Below are the code and all the weights of a small trained network. Each question names an input and a target symbol and asks about switching units off, where a switched-off unit gives its printed mean instead of its output.

import numpy as np


def w(rows, s, z=0):
    codes = np.array(rows[::2]) - 128.0
    scale = np.full(codes.shape[1], s)
    scale[-1] = z or s
    return codes * scale


def f(y):
    return y / 2 * (1 + np.tanh(0.7978845608 * (y + 0.044715 * y**3)))


def softmax(a):
    e = np.exp(a - a.max(-1, keepdims=True))
    return e / e.sum(-1, keepdims=True)


def log_softmax(a):
    a = a - a.max(-1, keepdims=True)
    return a - np.log(np.exp(a).sum(-1, keepdims=True))


def net(x, mask):
    ids = ['βγδζηθξστφψω'.index(c) for c in x.split()]
    T = len(ids)
    res = E[ids] + P[:T]
    q, k, v = (res @ M[0].T for M in (Q, K, V))
    z = softmax(np.where(np.tri(T) > 0, q @ k.T / 4**0.5, -1e9)) @ v
    res = res + np.where(mask[0], z, O[0][:, -1]) @ O[0][:, :-1]
    y = f(res @ A[0][:, :-1].T + A[0][:, -1])
    res = res + np.where(mask[1:17], y, B[0][:, -1]) @ B[0][:, :-1]
    return log_softmax(res[-1] @ U[:, :-1].T + U[:, -1])


Q, K, V, O, A, B = {}, {}, {}, {}, {}, {}
E = w([
[108,156,83],'β',
[76,7,250],'γ',
[66,142,133],'δ',
[151,113,164],'ζ',
[59,134,147],'η',
[134,70,164],'θ',
[50,41,127],'ξ',
[69,165,126],'σ',
[78,134,109],'τ',
[97,219,204],'φ',
[148,113,166],'ψ',
[64,136,129],'ω',
],0.015)
P = w([
[44,209,253],'0',
[122,150,161],'1',
[138,142,137],'2',
[152,152,110],'3',
[148,103,117],'4',
[156,125,103],'5',
[154,120,94],'6',
[160,134,82],'7',
[152,112,82],'8',
[157,99,85],'9',
[165,127,70],'10',
[179,144,66],'11',
[172,145,60],'12',
[173,154,59],'13',
],0.0053)
Q[0] = w([
[71,34,2],'head 1',
[126,194,162],'head 1',
[119,231,165],'head 1',
[189,84,173],'head 1',
],0.0087)
K[0] = w([
[2,104,56],'head 1',
[187,151,108],'head 1',
[217,175,70],'head 1',
[118,112,221],'head 1',
],0.0068)
V[0] = w([
[150,154,247],'head 1',
[186,217,98],'head 1',
[189,109,89],'head 1',
[3,80,87],'head 1',
],0.0061)
O[0] = w([
[35,178,208,97],'head 1',
[87,19,138,87],'head 1',
[176,44,169,65],'head 1',
[174,247,2,254],'head 1',
],0.0059,0.0033)
A[0] = w([
[139,137,148,131],'neuron 1',
[125,182,204,74],'neuron 2',
[57,224,136,81],'neuron 3',
[125,127,140,61],'neuron 4',
[156,190,145,113],'neuron 5',
[206,100,177,144],'neuron 6',
[71,23,160,252],'neuron 7',
[97,62,147,222],'neuron 8',
[177,198,174,104],'neuron 9',
[191,76,85,117],'neuron 10',
[205,50,27,166],'neuron 11',
[88,141,171,215],'neuron 12',
[30,47,138,187],'neuron 13',
[97,120,134,198],'neuron 14',
[155,58,246,32],'neuron 15',
[108,165,49,245],'neuron 16',
],0.013,0.0028)
B[0] = w([
[135,120,136,124],'neuron 1',
[151,71,141,133],'neuron 2',
[177,182,99,188],'neuron 3',
[134,121,122,119],'neuron 4',
[172,119,100,140],'neuron 5',
[113,200,204,122],'neuron 6',
[214,203,93,135],'neuron 7',
[168,166,112,129],'neuron 8',
[194,97,124,131],'neuron 9',
[123,151,208,133],'neuron 10',
[86,34,212,174],'neuron 11',
[124,106,136,143],'neuron 12',
[124,176,22,142],'neuron 13',
[116,139,114,140],'neuron 14',
[6,146,155,136],'neuron 15',
[77,113,74,246],'neuron 16',
],0.021,0.011)
U = w([
[154,188,43,193],'β',
[1,146,115,179],'γ',
[126,197,220,245],'δ',
[138,187,173,94],'ζ',
[166,110,156,95],'η',
[158,154,148,54],'θ',
[131,171,157,3],'ξ',
[137,162,150,17],'σ',
[137,169,194,154],'τ',
[240,82,118,133],'φ',
[154,141,145,7],'ψ',
[164,132,137,5],'ω',
],0.0071,0.004)

Each question gives the input, a string of symbols that net reads in full, and the target symbol t.
The units are the heads (4 rows each of Q, K, V and O) and the neurons (one row each of A and B). Each row of codes is followed by its name. A weight is (code - 128) times the scale printed after its matrix; where a second scale follows, it is the last column's (O, A, B and U).
mask holds one flag per unit, heads first, then neurons. A switched-off unit (its flag False) gives its mean, the last column of its rows in O or B, instead of its output. The means were averaged over made-up inputs and are rounded, as every weight is.
A unit's drop is (log p(t) with every unit on - log p(t) with that unit switched off) / (log p(t) with every unit on - log p(t) with every unit switched off).
The circuit of an input: a set's keep is (log p(t) with only the set's units on - log p(t) with every unit switched off) / (log p(t) with every unit on - log p(t) with every unit switched off). Starting from the 12 units with the biggest drops (on a tie, the unit counted first), units are removed one at a time, each time the one whose removal leaves the highest keep (on an exact tie, the one counted first), for as long as the keep stays at least 0.8.
units of the circuit, in order: the units of the circuit, biggest drop first
k most important neurons: the k neurons with the biggest drops, biggest first
drop of u: that unit's drop, to one decimal
input β ψ β ζ, target δ: units of the circuit, in order	(neuron 16; head 1; neuron 6)
input β τ ψ, target δ: units of the circuit, in order	(neuron 16; neuron 6)
input β β φ γ, target β: 3 most important neurons	(neuron 7; neuron 13; neuron 8)
input δ β φ ξ τ τ ξ β β ψ β β φ, target φ: units of the circuit, in order	(neuron 9; neuron 2)
input β θ ξ, target β: units of the circuit, in order	(neuron 7)
input β ξ β β δ ψ β ψ τ θ, target δ: 3 most important neurons	(neuron 16; neuron 6; neuron 10)
input δ ψ β τ ψ φ ξ θ β ω, target β: units of the circuit, in order	(neuron 11; neuron 13)
input β β τ θ ω, target β: 2 most important neurons	(neuron 11; neuron 13)
input β β η, target β: 2 most important neurons	(neuron 11; neuron 13)
input ψ β τ τ τ η, target β: units of the circuit, in order	(neuron 11; neuron 3)
input β ζ β θ, target δ: 2 most important neurons	(neuron 16; neuron 6)
input ζ ξ τ, target β: 2 most important neurons	(neuron 11; neuron 3)
input β β β β β β ψ, target δ: drop of head 1	0.3
input β β ψ β τ φ, target φ: drop of neuron 9	0.2
input β ξ β τ β ψ β θ δ δ ξ ξ β, target γ: most important neuron	(neuron 16)
input ξ ξ β τ β ξ β τ ψ ξ γ ξ ξ σ, target β: drop of neuron 15	0.0
